Below are the code and all the weights of a small trained network. Each question names an input and a class and asks about switching units off, where a switched-off unit gives its printed mean instead of its output.

import numpy as np


def w(rows, s, z=0):
    codes = np.array(rows[::2]) - 128.0
    scale = np.full(codes.shape[1], s)
    scale[-1] = z or s
    return codes * scale


def f(y):
    return y / 2 * (1 + np.tanh(0.7978845608 * (y + 0.044715 * y**3)))


def log_softmax(a):
    a = a - a.max(-1, keepdims=True)
    return a - np.log(np.exp(a).sum(-1, keepdims=True))


def net(x, mask):
    res = np.array(x, float).reshape(1, 7) / 4 @ E
    y = f(res @ A[0][:, :-1].T + A[0][:, -1])
    res = res + np.where(mask, y, B[0][:, -1]) @ B[0][:, :-1]
    return log_softmax(res[-1] @ U[:, :-1].T + U[:, -1])


A, B = {}, {}
E = w([
[130,128,128,128],'x0',
[131,59,226,48],'x1',
[151,16,129,206],'x2',
[128,128,128,128],'x3',
[97,195,204,221],'x4',
[128,128,128,128],'x5',
[1,109,126,124],'x6',
],0.0082)
A[0] = w([
[125,119,157,175,149],'neuron 0',
[108,168,57,160,65],'neuron 1',
[148,102,72,79,68],'neuron 2',
[128,98,215,81,15],'neuron 3',
[21,113,102,115,99],'neuron 4',
[125,199,139,73,14],'neuron 5',
[140,38,138,188,34],'neuron 6',
[234,113,137,149,93],'neuron 7',
[129,190,190,160,136],'neuron 8',
[148,95,74,88,108],'neuron 9',
[123,140,64,172,74],'neuron 10',
[129,110,158,110,5],'neuron 11',
[142,122,136,115,39],'neuron 12',
[4,85,115,137,76],'neuron 13',
[143,107,93,97,48],'neuron 14',
[115,194,126,82,132],'neuron 15',
[134,107,60,83,63],'neuron 16',
[219,147,135,140,98],'neuron 17',
[233,181,144,112,38],'neuron 18',
[189,145,160,121,54],'neuron 19',
[139,111,72,101,94],'neuron 20',
[125,181,161,62,74],'neuron 21',
[127,161,193,193,33],'neuron 22',
[140,65,124,178,94],'neuron 23',
[141,100,207,98,93],'neuron 24',
[92,111,106,119,52],'neuron 25',
[127,156,178,168,17],'neuron 26',
[149,155,73,174,14],'neuron 27',
],0.015,0.0028)
B[0] = w([
[157,113,112,81,177],'neuron 0',
[133,127,104,235,202],'neuron 1',
[168,74,167,93,197],'neuron 2',
[157,145,136,253,219],'neuron 3',
[92,200,172,97,235],'neuron 4',
[95,94,45,104,200],'neuron 5',
[84,102,5,92,239],'neuron 6',
[66,207,148,111,225],'neuron 7',
[183,73,169,58,214],'neuron 8',
[175,87,169,93,200],'neuron 9',
[139,131,126,211,188],'neuron 10',
[137,138,125,167,141],'neuron 11',
[134,132,137,142,125],'neuron 12',
[88,222,177,102,254],'neuron 13',
[160,106,149,108,160],'neuron 14',
[100,113,44,105,212],'neuron 15',
[179,78,158,101,194],'neuron 16',
[93,187,164,120,203],'neuron 17',
[67,196,157,104,213],'neuron 18',
[114,159,141,132,166],'neuron 19',
[161,89,156,114,174],'neuron 20',
[106,117,47,132,205],'neuron 21',
[194,49,172,68,208],'neuron 22',
[106,115,41,88,211],'neuron 23',
[142,125,139,236,213],'neuron 24',
[131,146,144,117,146],'neuron 25',
[170,82,161,100,172],'neuron 26',
[127,117,147,209,182],'neuron 27',
],0.028,0.0081)
U = w([
[96,195,143,112,107],'0',
[117,106,2,115,254],'1',
[195,83,148,104,122],'2',
[158,129,102,245,22],'3',
],0.011,0.0026)

Each question gives the input, the list of numbers given to net, and the class t.
The units are the neurons (one row each of A and B). Each row of codes is followed by its name. A weight is (code - 128) times the scale printed after its matrix; where a second scale follows, it is the last column's (A, B and U).
mask holds one flag per neuron, in row order. A switched-off neuron (its flag False) gives its mean, the last column of its row in B, instead of its output. The means were averaged over made-up inputs and are rounded, as every weight is.
A unit's drop is (log p(t) with every unit on - log p(t) with that unit switched off) / (log p(t) with every unit on - log p(t) with every unit switched off).
The circuit of an input: a set's keep is (log p(t) with only the set's units on - log p(t) with every unit switched off) / (log p(t) with every unit on - log p(t) with every unit switched off). Starting from the 12 units with the biggest drops (on a tie, the unit counted first), units are removed one at a time, each time the one whose removal leaves the highest keep (on an exact tie, the one counted first), for as long as the keep stays at least 0.8.
units of the circuit, in order: the units of the circuit, biggest drop first
unit that matters most: the unit with the biggest drop
k most important neurons: the k neurons with the biggest drops, biggest first
drop when u is switched off: that unit's drop, to one decimal
input [3,-6,2,8,8,-2,-2], class 2: unit that matters most	neuron 22
input [1,-8,3,6,-7,-3,-8], class 0: 3 most important neurons	neuron 7; neuron 18; neuron 17
input [-8,-8,4,-3,-5,1,-8], class 0: 3 most important neurons	neuron 7; neuron 18; neuron 17
input [-6,-7,-2,5,7,8,-3], class 2: 2 most important neurons	neuron 8; neuron 22
input [-5,2,6,3,-7,0,-4], class 2: 2 most important neurons	neuron 9; neuron 2
input [0,-8,-7,6,2,-5,2], class 3: 2 most important neurons	neuron 1; neuron 27
input [4,-8,-8,-2,1,-5,3], class 1: 2 most important neurons	neuron 15; neuron 5
input [3,-4,-6,-2,-4,8,-6], class 0: 3 most important neurons	neuron 18; neuron 6; neuron 17
input [-8,6,3,-1,2,5,4], class 3: 2 most important neurons	neuron 3; neuron 24
input [2,-3,7,-7,-6,-4,-7], class 0: 3 most important neurons	neuron 7; neuron 17; neuron 18
input [7,1,-3,4,3,-1,-1], class 1: 3 most important neurons	neuron 9; neuron 2; neuron 16
input [-6,-3,4,-6,1,-7,4], class 0: 3 most important neurons	neuron 13; neuron 15; neuron 5
input [8,4,-2,-6,1,-1,-3], class 3: drop when neuron 3 is switched off	0.2
input [7,-5,-5,-1,7,8,6], class 2: units of the circuit, in order	neuron 8
input [7,-2,0,4,8,3,3], class 2: drop when neuron 23 is switched off	0.0
input [-6,0,6,-3,-4,-6,7], class 0: drop when neuron 4 is switched off	0.4
